Here is a tiny trained network, its code and every weight. The questions are about switching its units off for an input and a target symbol, where a switched-off unit gives its printed mean instead of its output.

import numpy as np


def w(rows, s, z=0):
    codes = np.array(rows[::2]) - 128.0
    scale = np.full(codes.shape[1], s)
    scale[-1] = z or s
    return codes * scale


def norm(h):
    return h / np.sqrt((h * h).mean(-1, keepdims=True) + 1e-5)


def f(y):
    return np.maximum(y, 0)


def softmax(a):
    e = np.exp(a - a.max(-1, keepdims=True))
    return e / e.sum(-1, keepdims=True)


def log_softmax(a):
    a = a - a.max(-1, keepdims=True)
    return a - np.log(np.exp(a).sum(-1, keepdims=True))


def net(x, mask):
    ids = ['αγεζθξπ'.index(c) for c in x.split()]
    T = len(ids)
    res = E[ids] + P[:T]
    r = norm(res)
    for j in range(3):
        rows = slice(3 * j, 3 * j + 3)
        q, k, v = (r @ M[0][rows].T for M in (Q, K, V))
        z = softmax(np.where(np.tri(T) > 0, q @ k.T / 3**0.5, -1e9)) @ v
        o = O[0][rows]
        res = res + np.where(mask[j], z, o[:, -1]) @ o[:, :-1]
    y = f(norm(res) @ A[0][:, :-1].T + A[0][:, -1])
    res = res + np.where(mask[3:11], y, B[0][:, -1]) @ B[0][:, :-1]
    return log_softmax(norm(res)[-1] @ U[:, :-1].T + U[:, -1])


Q, K, V, O, A, B = {}, {}, {}, {}, {}, {}
E = w([
[78,84,146,115,165,119,90,108,68,127,132],'α',
[94,199,119,172,189,140,199,89,157,132,97],'γ',
[86,61,89,98,116,112,116,106,168,99,126],'ε',
[135,112,149,192,190,3,189,119,117,119,117],'ζ',
[165,123,90,91,120,85,129,194,114,91,155],'θ',
[129,165,148,158,163,6,191,131,106,166,80],'ξ',
[135,148,201,166,50,144,134,231,174,146,183],'π',
],0.0048)
P = w([
[135,168,172,251,88,178,172,161,43,119,45],'0',
[102,133,188,105,117,109,185,173,99,103,89],'1',
[118,144,180,71,130,97,166,142,114,133,133],'2',
[128,141,160,84,153,100,145,121,136,159,158],'3',
[125,145,138,90,170,94,137,101,139,178,189],'4',
[136,139,120,100,192,65,117,109,143,177,191],'5',
],0.0024)
Q[0] = w([
[100,90,198,139,136,68,163,177,79,125,101],'h0',
[154,201,104,132,122,161,119,91,163,105,136],'h0',
[204,217,176,175,192,141,153,122,147,120,127],'h0',
[40,50,107,90,138,86,220,103,228,95,123],'h1',
[89,157,160,217,72,255,84,79,155,151,51],'h1',
[147,109,104,90,10,196,10,150,166,95,142],'h1',
[188,160,158,178,38,169,85,123,159,182,119],'h2',
[132,189,141,192,200,33,240,152,161,150,102],'h2',
[89,159,110,135,185,85,202,89,152,171,133],'h2',
],0.0044)
K[0] = w([
[154,54,140,133,87,91,81,154,124,153,164],'h0',
[122,180,135,146,145,159,173,128,130,121,58],'h0',
[124,124,147,189,123,111,174,133,90,96,45],'h0',
[51,17,27,154,76,165,145,58,163,76,49],'h1',
[124,180,190,152,150,154,198,122,167,154,107],'h1',
[181,162,154,173,64,141,178,224,150,64,125],'h1',
[156,153,149,165,83,155,143,177,120,105,107],'h2',
[71,99,165,139,105,190,78,103,152,253,170],'h2',
[46,103,113,88,112,174,85,107,148,149,169],'h2',
],0.0057)
V[0] = w([
[97,166,97,68,187,148,138,125,169,153,134],'h0',
[214,86,99,90,67,114,93,181,96,114,105],'h0',
[103,45,174,197,87,147,125,98,138,139,53],'h0',
[178,155,239,152,172,133,139,156,22,179,161],'h1',
[77,80,153,142,28,188,133,149,43,133,77],'h1',
[163,198,204,198,110,155,207,209,161,80,98],'h1',
[133,31,52,79,106,100,126,99,161,155,189],'h2',
[153,154,182,142,21,114,162,196,254,222,175],'h2',
[163,162,54,127,154,80,135,52,130,85,15],'h2',
],0.0033)
O[0] = w([
[163,111,128,82,167,31,72,69,165,121,175,6],'h0',
[110,150,145,175,113,184,191,67,98,141,111,194],'h0',
[108,124,122,115,94,112,182,191,113,177,152,117],'h0',
[93,63,201,109,193,107,48,123,116,75,177,92],'h1',
[122,138,73,95,137,61,97,90,94,171,185,188],'h1',
[186,122,99,111,161,93,82,116,224,79,159,148],'h1',
[176,107,74,139,163,67,70,103,211,93,179,63],'h2',
[53,179,86,145,165,3,160,159,144,68,63,67],'h2',
[158,84,87,192,58,219,172,122,139,86,117,131],'h2',
],0.0039,0.0012)
A[0] = w([
[184,70,19,63,48,116,136,94,228,144,164,53],'n0',
[112,164,40,137,145,62,135,177,134,144,59,165],'n1',
[133,73,189,94,126,118,19,93,73,156,169,98],'n2',
[196,156,201,157,124,126,143,155,140,52,145,107],'n3',
[142,167,148,100,19,123,97,255,145,139,156,141],'n4',
[182,143,111,149,156,87,6,47,215,83,166,36],'n5',
[20,89,149,97,116,109,125,87,110,97,11,86],'n6',
[44,59,165,87,101,183,153,93,34,181,122,2],'n7',
],0.0033,0.0024)
B[0] = w([
[127,114,155,142,157,50,137,132,221,197,128,221],'n0',
[128,112,165,156,123,71,140,93,162,210,170,255],'n1',
[90,140,237,114,223,128,119,114,144,194,145,199],'n2',
[80,110,72,93,109,67,61,118,142,134,168,240],'n3',
[45,193,108,166,119,170,178,41,48,178,19,213],'n4',
[230,3,111,226,28,251,139,138,54,149,89,142],'n5',
[130,160,131,184,91,132,163,210,28,95,89,172],'n6',
[106,201,164,162,126,204,138,91,45,187,103,195],'n7',
],0.0037,0.0027)
U = w([
[65,176,162,208,117,159,216,142,42,145,69,228],'α',
[74,140,139,53,174,21,66,116,210,123,165,242],'γ',
[206,1,168,176,148,93,76,186,209,75,203,128],'ε',
[170,163,162,124,144,231,143,177,221,60,75,3],'ζ',
[148,125,34,103,79,147,61,113,66,28,121,83],'θ',
[199,116,39,157,68,123,172,78,149,209,107,47],'ξ',
[166,118,185,69,167,183,70,106,60,178,160,14],'π',
],0.0064,0.004)

Each question gives the input, a string of symbols that net reads in full, and the target symbol t.
The units are the heads (3 rows each of Q, K, V and O) and the neurons (one row each of A and B). Each row of codes is followed by its name. A weight is (code - 128) times the scale printed after its matrix; where a second scale follows, it is the last column's (O, A, B and U).
mask holds one flag per unit, heads first, then neurons. A switched-off unit (its flag False) gives its mean, the last column of its rows in O or B, instead of its output. The means were averaged over made-up inputs and are rounded, as every weight is.
A unit's drop is (log p(t) with every unit on - log p(t) with that unit switched off) / (log p(t) with every unit on - log p(t) with every unit switched off).
The circuit of an input: a set's keep is (log p(t) with only the set's units on - log p(t) with every unit switched off) / (log p(t) with every unit on - log p(t) with every unit switched off). Starting from all 11 units, units are removed one at a time, each time the one whose removal leaves the highest keep (on an exact tie, the one counted first), for as long as the keep stays at least 0.8.
units of the circuit, in order: the units of the circuit, biggest drop first
unit that matters most: the unit with the biggest drop
k most important neurons: the k neurons with the biggest drops, biggest first
which heads matter: for each layer, one digit per head in row order, 1 if its drop is at least 0.15 and else 0, layers parted by /
input θ θ π, target γ: most important neuron	[n3]
input π α γ ε γ, target γ: 2 most important neurons	[n4 n7]
input ζ α θ θ γ θ, target π: 2 most important neurons	[n2 n5]
input ε ε θ, target ξ: units of the circuit, in order	[h2 h1]
input ξ ζ α θ γ, target π: which heads matter	001
input θ ζ θ π ζ θ, target ε: 2 most important neurons	[n5 n4]
input θ γ γ, target ζ: which heads matter	111
input γ ζ ε γ, target ξ: 2 most important neurons	[n2 n3]
input ζ α ξ ξ θ, target π: units of the circuit, in order	[h1 h2]
input ε ζ γ γ ξ θ, target ξ: units of the circuit, in order	[h0 n4 h2]
input ζ γ θ π ζ γ, target γ: which heads matter	101
input α α θ γ γ γ, target π: which heads matter	101
input γ γ α ε, target α: 2 most important neurons	[n7 n3]
input ε ε ε γ, target ξ: unit that matters most	h2
input ξ θ α ξ, target π: which heads matter	001
input θ α ξ, target π: which heads matter	011
input γ α ε ε θ ζ, target ξ: which heads matter	011
input π γ ζ π π, target γ: units of the circuit, in order	[h2 h1]
input ε ε ζ ξ, target ξ: which heads matter	011
input γ ζ ζ ε θ, target α: unit that matters most	h1
input α π π α ζ, target π: which heads matter	011
input θ π ξ, target γ: which heads matter	010
input ξ ξ γ ζ θ, target α: which heads matter	011
input π θ π ξ γ ε, target α: 2 most important neurons	[n6 n3]
input θ θ θ θ, target ε: 3 most important neurons	[n5 n4 n7]
input ξ θ ζ, target ε: 2 most important neurons	[n4 n7]
input θ ζ θ θ, target θ: unit that matters most	h0
